Below is a small trained network, with its code and all its weights. Each question gives an input and a target symbol and asks what happens when units are switched off, that is, made to give their printed mean instead of their output.

import numpy as np


def w(rows, s, z=0):
    codes = np.array(rows[::2]) - 128.0
    scale = np.full(codes.shape[1], s)
    scale[-1] = z or s
    return codes * scale


def f(y):
    return np.maximum(y, 0)


def softmax(a):
    e = np.exp(a - a.max(-1, keepdims=True))
    return e / e.sum(-1, keepdims=True)


def log_softmax(a):
    a = a - a.max(-1, keepdims=True)
    return a - np.log(np.exp(a).sum(-1, keepdims=True))


def net(x, mask):
    ids = ['ΔΘΞΠΣΦΩαβγεζηλμτ'.index(c) for c in x.split()]
    T = len(ids)
    res = E[ids] + P[:T]
    u = 0
    for l in range(2):
        r = res
        for j in range(2):
            rows = slice(2 * j, 2 * j + 2)
            q, k, v = (r @ M[l][rows].T for M in (Q, K, V))
            z = softmax(np.where(np.tri(T) > 0, q @ k.T / 2**0.5, -1e9)) @ v
            o = O[l][rows]
            res = res + np.where(mask[u + j], z, o[:, -1]) @ o[:, :-1]
        u += 2
        y = f(res @ A[l][:, :-1].T + A[l][:, -1])
        res = res + np.where(mask[u : u + 4], y, B[l][:, -1]) @ B[l][:, :-1]
        u += 4
    return log_softmax(res[-1] @ U[:, :-1].T + U[:, -1])


Q, K, V, O, A, B = {}, {}, {}, {}, {}, {}
E = w([
[95,160,163,144,159,165,150,96,119,164],'Δ',
[164,125,148,88,140,118,132,112,140,172],'Θ',
[161,179,142,116,179,128,125,106,128,165],'Ξ',
[126,82,168,93,142,144,110,102,126,128],'Π',
[212,195,184,135,145,147,119,162,87,68],'Σ',
[50,102,137,121,73,187,136,122,107,120],'Φ',
[91,136,92,134,110,176,107,151,92,124],'Ω',
[117,176,79,154,161,157,116,146,97,132],'α',
[124,131,164,179,173,69,16,187,209,138],'β',
[94,104,223,180,125,189,143,143,88,135],'γ',
[139,138,36,151,142,120,142,149,127,192],'ε',
[114,79,128,166,201,202,114,147,112,62],'ζ',
[191,90,74,128,140,87,113,187,69,136],'η',
[110,2,150,145,59,154,110,168,57,72],'λ',
[216,128,172,150,64,97,175,142,111,174],'μ',
[197,69,169,216,128,81,122,103,66,141],'τ',
],0.0076)
P = w([
[92,169,104,73,126,66,129,83,158,68],'0',
[120,196,147,67,127,163,69,85,69,139],'1',
[126,179,140,73,125,166,83,98,70,141],'2',
[125,168,131,102,139,165,109,112,72,154],'3',
[131,165,131,115,152,158,119,139,64,165],'4',
[142,141,123,108,161,169,121,148,68,189],'5',
[155,128,113,115,153,168,140,167,76,205],'6',
[159,116,115,139,163,173,152,182,82,208],'7',
[159,81,88,135,177,169,180,186,84,224],'8',
[171,59,98,148,182,162,199,207,97,231],'9',
[180,56,98,146,192,164,204,212,103,255],'10',
[185,61,78,157,194,167,208,239,97,251],'11',
],0.0045)
Q[0] = w([
[109,91,99,82,172,158,103,155,90,130],'L0H0',
[160,93,192,113,175,114,73,157,110,92],'L0H0',
[146,128,119,86,155,206,123,102,2,193],'L0H1',
[106,129,93,130,96,59,183,112,208,56],'L0H1',
],0.03)
K[0] = w([
[33,189,118,163,147,143,144,106,161,141],'L0H0',
[117,210,88,110,70,54,97,113,168,141],'L0H0',
[134,150,158,199,102,6,46,155,209,60],'L0H1',
[229,70,109,127,148,182,187,113,35,164],'L0H1',
],0.024)
V[0] = w([
[102,176,137,200,91,125,130,67,121,133],'L0H0',
[148,106,159,119,163,129,135,120,82,75],'L0H0',
[160,131,128,182,93,85,150,53,44,86],'L0H1',
[172,212,204,96,41,130,166,253,128,45],'L0H1',
],0.014)
O[0] = w([
[71,139,122,157,115,159,109,140,133,156,223],'L0H0',
[133,112,155,105,173,143,93,121,143,125,151],'L0H0',
[188,92,81,131,170,166,179,34,75,128,81],'L0H1',
[99,166,136,141,166,30,254,205,62,44,2],'L0H1',
],0.0073,0.00067)
A[0] = w([
[216,139,93,156,119,216,136,102,118,108,2],'L0N0',
[58,89,85,48,84,98,208,53,255,124,83],'L0N1',
[157,139,117,131,113,176,190,27,20,116,142],'L0N2',
[86,98,115,108,35,165,217,87,234,66,7],'L0N3',
],0.0098,0.0032)
B[0] = w([
[100,61,125,46,158,144,80,77,149,196,163],'L0N0',
[106,124,181,157,25,96,153,130,107,122,134],'L0N1',
[78,69,116,1,210,121,176,155,97,157,253],'L0N2',
[40,56,118,79,94,199,123,150,182,92,130],'L0N3',
],0.0073,0.0045)
Q[1] = w([
[114,137,134,57,140,149,106,173,73,190],'L1H0',
[222,78,95,152,102,209,255,67,55,143],'L1H0',
[174,90,97,89,157,220,222,104,42,147],'L1H1',
[104,128,131,86,152,115,77,213,90,175],'L1H1',
],0.026)
K[1] = w([
[132,105,103,177,115,101,150,129,210,78],'L1H0',
[77,208,120,71,108,86,111,41,156,61],'L1H0',
[76,159,143,87,107,108,114,52,206,5],'L1H1',
[183,115,117,170,145,40,131,120,199,140],'L1H1',
],0.026)
V[1] = w([
[45,178,220,149,178,192,173,125,146,182],'L1H0',
[168,159,141,142,254,88,63,111,183,88],'L1H0',
[218,113,245,104,100,64,150,82,137,148],'L1H1',
[77,7,188,154,80,159,122,144,75,72],'L1H1',
],0.025)
O[1] = w([
[124,153,26,132,66,121,180,51,180,134,114],'L1H0',
[17,104,170,216,157,122,174,101,162,175,2],'L1H0',
[216,45,100,246,131,132,128,127,117,115,56],'L1H1',
[62,175,114,204,102,87,83,73,11,146,184],'L1H1',
],0.011,0.0069)
A[1] = w([
[198,142,100,107,72,170,15,89,178,100,93],'L1N0',
[214,160,148,128,115,189,7,152,192,108,122],'L1N1',
[173,75,116,165,123,169,132,154,250,74,139],'L1N2',
[128,88,99,84,153,170,183,195,222,78,2],'L1N3',
],0.013,0.004)
B[1] = w([
[173,114,247,178,173,179,207,129,163,187,254],'L1N0',
[21,72,85,111,6,79,140,116,94,99,227],'L1N1',
[46,181,90,94,163,251,118,174,75,86,207],'L1N2',
[205,155,182,172,132,27,81,1,104,94,235],'L1N3',
],0.0081,0.021)
U = w([
[131,51,94,78,171,161,122,56,114,199,75],'Δ',
[121,170,111,44,130,116,123,221,154,146,254],'Θ',
[54,170,165,186,125,139,113,134,175,169,133],'Ξ',
[138,155,105,144,157,179,90,86,140,88,104],'Π',
[181,113,118,126,134,184,183,96,189,174,141],'Σ',
[117,119,98,135,125,185,169,172,108,106,136],'Φ',
[212,96,76,88,169,109,168,138,97,91,130],'Ω',
[149,104,191,127,192,137,126,169,129,138,106],'α',
[127,165,43,141,81,109,163,94,128,122,126],'β',
[115,142,127,145,176,72,253,140,111,84,74],'γ',
[124,86,155,116,82,115,143,111,128,115,96],'ε',
[157,139,151,125,128,88,67,81,174,145,146],'ζ',
[105,144,125,144,141,98,91,133,65,120,42],'η',
[163,184,156,148,110,146,155,139,102,141,87],'λ',
[190,108,109,223,77,132,16,128,159,181,217],'μ',
[141,142,125,143,127,127,134,141,138,123,140],'τ',
],0.0044,0.0075)

Each question gives the input, a string of symbols that net reads in full, and the target symbol t.
The units are the heads (2 rows each of Q, K, V and O) and the neurons (one row each of A and B). Each row of codes is followed by its name. A weight is (code - 128) times the scale printed after its matrix; where a second scale follows, it is the last column's (O, A, B and U).
mask holds one flag per unit, layer by layer, with each layer's heads first. A switched-off unit (its flag False) gives its mean, the last column of its rows in O or B, instead of its output. The means were averaged over made-up inputs and are rounded, as every weight is.
A unit's drop is (log p(t) with every unit on - log p(t) with that unit switched off) / (log p(t) with every unit on - log p(t) with every unit switched off).
The circuit of an input: a set's keep is (log p(t) with only the set's units on - log p(t) with every unit switched off) / (log p(t) with every unit on - log p(t) with every unit switched off). Starting from all 12 units, units are removed one at a time, each time the one whose removal leaves the highest keep (on an exact tie, the one counted first), for as long as the keep stays at least 0.8.
circuit, biggest first: the units of the circuit, biggest drop first
top k neurons: the k neurons with the biggest drops, biggest first
top k neurons in layer l: the k neurons of layer l with the biggest drops, biggest first
input Ω Φ ζ Ω Φ α Δ γ, target Θ: circuit, biggest first -> (L1H1; L1N3)
input γ β ζ ε τ Φ γ, target μ: circuit, biggest first -> (L0H1; L1H1; L0N2)
input Φ Ω Ω γ Ω λ τ τ γ Δ Ξ, target λ: top 3 neurons -> (L1N0; L0N1; L0N3)
input τ Θ γ, target Δ: circuit, biggest first -> (L0H1; L0N2; L0N0)
input Φ Σ Π Σ Ω Δ γ, target λ: top 2 neurons in layer 0 -> (L0N1; L0N3)
input Σ Ξ α, target γ: circuit, biggest first -> (L0H1; L1H0)
input Δ η α α Θ Ξ Δ β Θ β γ Δ, target Σ: top 2 neurons in layer 0 -> (L0N2; L0N0)
input Θ Π λ β γ α η Σ, target Θ: circuit, biggest first -> (L1N3; L1N0)
input τ Θ Φ Ξ, target Δ: top neuron -> (L0N2)
input α Θ Φ Δ Δ, target ζ: top 2 neurons in layer 1 -> (L1N3; L1N2)
input Ξ Θ Ω Θ γ λ Ω, target Π: top 2 neurons -> (L1N2; L1N3)
input Π λ τ Φ Ξ Θ Σ, target μ: top 2 neurons -> (L0N1; L1N2)
input λ β τ, target μ: circuit, biggest first -> (L1H1; L0H1; L0N2)
input α β λ γ α Π Ω ε Φ α ε Ξ, target ζ: circuit, biggest first -> (L1N3; L1H1; L0H1)
input ε Φ Π Ω Π Δ τ μ Ω ζ, target ε: top 2 neurons -> (L1N1; L0N1)
input λ ζ τ Δ λ λ Π Φ, target η: circuit, biggest first -> (L1H1)
input β α γ Φ μ, target Φ: top 3 neurons -> (L0N2; L1N2; L1N3)
input Ω Φ Π γ γ α Σ Ω λ Ξ, target Θ: top 2 neurons -> (L1N3; L1N0)
input Π Θ γ Ξ Π Ω Ξ α, target μ: circuit, biggest first -> (L1H1; L0N1; L1N2)
input λ Δ γ γ τ, target η: top neuron in layer 1 -> (L1N0)
input Φ Π η γ μ α Ω Ω Ω τ, target λ: top 2 neurons -> (L1N0; L0N1)
input ε Φ Ω α Δ β Ω γ μ Φ τ Ω, target μ: circuit, biggest first -> (L0H1; L1H1)
